Questions about the row below.
1) What is the entry just left of -18.5?
2) What is the entry just left of -4.2?
[ 13.2  19.5  -4.2 -18.5  47.1 -12.6 -72.6 -46.7 -10.3  15.3]
1) -4.2
2) 19.5

M =
[[ -6.1  -3.7  -2.6  -5.5   4.5  -3.6   2.0   4.9]
 [  6.3 -33.2  -6.4 -82.6  34.0  -6.6  10.1  36.3]
 [-27.4 -35.6 -16.1 -39.3  24.4 -22.8  13.9  34.6]]
The last entry, reading row by row is 34.6
The smallest entry in the last row -> -39.3
The largest entry in the first row: 4.9
Read off the third entry from the end, reading row by row.
-22.8
The entry in the bottom-left corner: -27.4
The first entry, reading row by row is -6.1
The minimum is -82.6
The entry just left of -3.6 -> 4.5
The entry just left of -82.6 -> -6.4
Read off the entry directly above -35.6.
-33.2
Read off the entry just right of -3.6.
2.0
Read off the entry just right of -27.4.
-35.6
The entry directly above -27.4 is 6.3
The entry directly above 34.6 -> 36.3
The entry directly above the smallest entry -> -5.5
The 2nd entry on the diagonal from the top-right corner -> 10.1
Read off the entry just right of the smallest entry.
34.0

Read these off the grid that follows.
1) The largest entry?
2) The entry just right of -45.1?
3) The entry just left of -63.9?
((27.1, 3.0, -45.1, -33.9), (62.2, 56.3, -17.4, 15.7), (33.0, -63.9, -42.9, 49.7))
1) 62.2
2) -33.9
3) 33.0

m = [[-80.7, -65.0, 35.6, 27.9, -70.0, -33.3, 3.0, 69.3, -20.7, -231.6, 32.6], [51.5, 0.2, 105.8, 74.0, 101.8, 7.8, 130.6, 9.0, 155.1, 93.8, 145.5], [84.3, -65.1, 90.8, -57.5, -10.2, 9.0, -90.3, 109.1, -56.8, -8.7, 6.8], [0.4, -91.1, 75.5, -79.9, 128.8, 25.0, 124.2, -51.6, 27.0, -64.0, 16.5], [6.9, -55.3, -11.5, 45.8, 47.4, -30.1, -56.0, -3.2, -25.7, 113.5, 113.7], [-94.0, -167.2, 181.4, 36.3, -1.2, 10.2, 106.1, -68.3, -50.0, 110.8, 66.8], [-79.3, 6.7, -93.8, 106.8, 33.2, -67.3, 58.7, 25.3, 0.2, 44.6, -91.5], [7.9, 10.1, 28.3, 111.1, -95.5, 84.3, 19.2, 36.2, 28.6, 33.6, -9.5], [-35.0, -91.3, -45.7, 79.7, 21.9, 8.7, 51.6, 116.9, -27.1, 179.0, 46.6], [24.7, 42.7, -13.4, -60.9, 276.5, 77.9, 61.0, -69.5, -48.8, 28.3, 69.9]]
What is the entry just left of the smallest entry?
A: -20.7
What is the entry just left of 130.6?
A: 7.8
The entry just right of the smallest entry is 32.6
The entry just left of 93.8: 155.1
What is the entry just right of the largest entry?
A: 77.9
The entry just left of 16.5 is -64.0
What is the entry just left of the largest entry?
A: -60.9
What is the entry just left of -91.5?
A: 44.6
The entry just right of -68.3: -50.0
What is the entry just left of 155.1?
A: 9.0
What is the entry just left of 58.7?
A: -67.3
What is the entry just left of 33.2?
A: 106.8

Questions about the row below.
1) Which number is the entry at the centre?
2) Which number is the second entry from the right?
3) Which number is the first entry?
 32.0   52.5  -57.2   37.3   70.6
1) -57.2
2) 37.3
3) 32.0

[-0.64  0.98 -1.48 -1.53 -1.74  1.93]
The entry just left of 0.98 -> -0.64
The smallest entry: -1.74
The entry just right of 0.98: -1.48

data =
array([[ 15.8,  11.8,   7.5,   2.4,  -4.3,   1.7,   4.3,   7.2,   6.4,
          3.8,  -4.7,   1.3,  10.7,  10.2],
       [ 24.9,  12.5,  15.0,   2.6,  -5.8,  -5.3,  17.7,  -3.0,  11.0,
         19.2,  -7.9, -13.6,  10.1,  10.2]])
Find the entry just right of the smallest entry.
10.1
The entry just left of -5.3: -5.8
The entry just left of 15.0 is 12.5
The entry just left of 7.2 is 4.3
The entry just left of 7.5: 11.8
Find the entry just left of 11.0.
-3.0
Find the entry just left of the smallest entry.
-7.9
